Here is a tiny trained network, its code and every weight. The questions are about switching its units off for an input and a class, where a switched-off unit gives its printed mean instead of its output.

import numpy as np


def w(rows, s, z=0):
    codes = np.array(rows[::2]) - 128.0
    scale = np.full(codes.shape[1], s)
    scale[-1] = z or s
    return codes * scale


def f(y):
    return y / 2 * (1 + np.tanh(0.7978845608 * (y + 0.044715 * y**3)))


def log_softmax(a):
    a = a - a.max(-1, keepdims=True)
    return a - np.log(np.exp(a).sum(-1, keepdims=True))


def net(x, mask):
    res = np.array(x, float).reshape(1, 8) / 4 @ E
    y = f(res @ A[0][:, :-1].T + A[0][:, -1])
    res = res + np.where(mask, y, B[0][:, -1]) @ B[0][:, :-1]
    return log_softmax(res[-1] @ U[:, :-1].T + U[:, -1])


A, B = {}, {}
E = w([
[130,129,131,132],'x0',
[130,131,129,134],'x1',
[119,122,127,124],'x2',
[153,74,91,169],'x3',
[255,94,230,9],'x4',
[100,169,191,108],'x5',
[124,126,126,121],'x6',
[131,135,126,125],'x7',
],0.0075)
A[0] = w([
[185,91,84,160,230],'neuron 0',
[53,196,153,150,235],'neuron 1',
[43,98,164,140,171],'neuron 2',
[130,198,218,2,172],'neuron 3',
[23,188,37,154,253],'neuron 4',
[102,222,129,172,163],'neuron 5',
[77,114,36,176,154],'neuron 6',
[122,80,26,190,137],'neuron 7',
[228,10,131,116,222],'neuron 8',
[138,140,100,6,187],'neuron 9',
[76,40,59,115,119],'neuron 10',
[143,81,60,204,193],'neuron 11',
],0.01,0.0048)
B[0] = w([
[99,214,130,113,179],'neuron 0',
[161,2,19,225,189],'neuron 1',
[184,94,65,144,155],'neuron 2',
[136,113,215,183,195],'neuron 3',
[110,85,131,208,249],'neuron 4',
[173,84,84,193,168],'neuron 5',
[104,115,181,195,207],'neuron 6',
[82,190,191,172,199],'neuron 7',
[136,221,86,49,213],'neuron 8',
[110,126,181,72,165],'neuron 9',
[78,169,193,115,160],'neuron 10',
[49,193,159,146,197],'neuron 11',
],0.0097,0.012)
U = w([
[75,83,33,226,253],'0',
[90,112,254,206,29],'1',
[203,105,169,88,237],'2',
[143,166,61,66,47],'3',
[177,23,14,221,7],'4',
],0.0084,0.0029)

Each question gives the input, the list of numbers given to net, and the class t.
The units are the neurons (one row each of A and B). Each row of codes is followed by its name. A weight is (code - 128) times the scale printed after its matrix; where a second scale follows, it is the last column's (A, B and U).
mask holds one flag per neuron, in row order. A switched-off neuron (its flag False) gives its mean, the last column of its row in B, instead of its output. The means were averaged over made-up inputs and are rounded, as every weight is.
A unit's drop is (log p(t) with every unit on - log p(t) with that unit switched off) / (log p(t) with every unit on - log p(t) with every unit switched off).
The circuit of an input: a set's keep is (log p(t) with only the set's units on - log p(t) with every unit switched off) / (log p(t) with every unit on - log p(t) with every unit switched off). Starting from all 12 units, units are removed one at a time, each time the one whose removal leaves the highest keep (on an exact tie, the one counted first), for as long as the keep stays at least 0.8.
circuit, biggest first: the units of the circuit, biggest drop first
most important unit: the unit with the biggest drop
top k neurons: the k neurons with the biggest drops, biggest first
drop of u: that unit's drop, to one decimal
input [-7,-3,7,4,6,-8,-1,5], class 3: most important unit : neuron 8
input [8,0,2,-1,-8,4,0,2], class 4: circuit, biggest first : (neuron 1; neuron 5)
input [-8,-6,1,-5,4,-2,-2,3], class 2: circuit, biggest first : (neuron 4; neuron 11)
input [5,-6,-8,4,7,7,7,8], class 2: top 2 neurons : (neuron 8; neuron 4)
input [2,6,-6,7,-1,-2,-7,8], class 1: top 2 neurons : (neuron 1; neuron 7)
input [-2,0,2,7,1,7,-8,1], class 2: top 2 neurons : (neuron 4; neuron 1)
input [-1,-8,-8,3,-6,-4,-8,4], class 1: top 2 neurons : (neuron 7; neuron 6)
input [4,5,2,4,-6,-4,-2,5], class 1: top 4 neurons : (neuron 7; neuron 6; neuron 10; neuron 11)
input [0,-8,-6,7,-7,-2,-5,-2], class 1: circuit, biggest first : (neuron 7; neuron 6)
input [5,-1,7,-5,0,3,5,0], class 4: drop of neuron 10 : 0.1
input [7,8,0,-5,1,-7,3,8], class 2: drop of neuron 1 : 0.2
input [-4,-3,-3,-2,-5,6,2,-4], class 4: drop of neuron 10 : 0.0
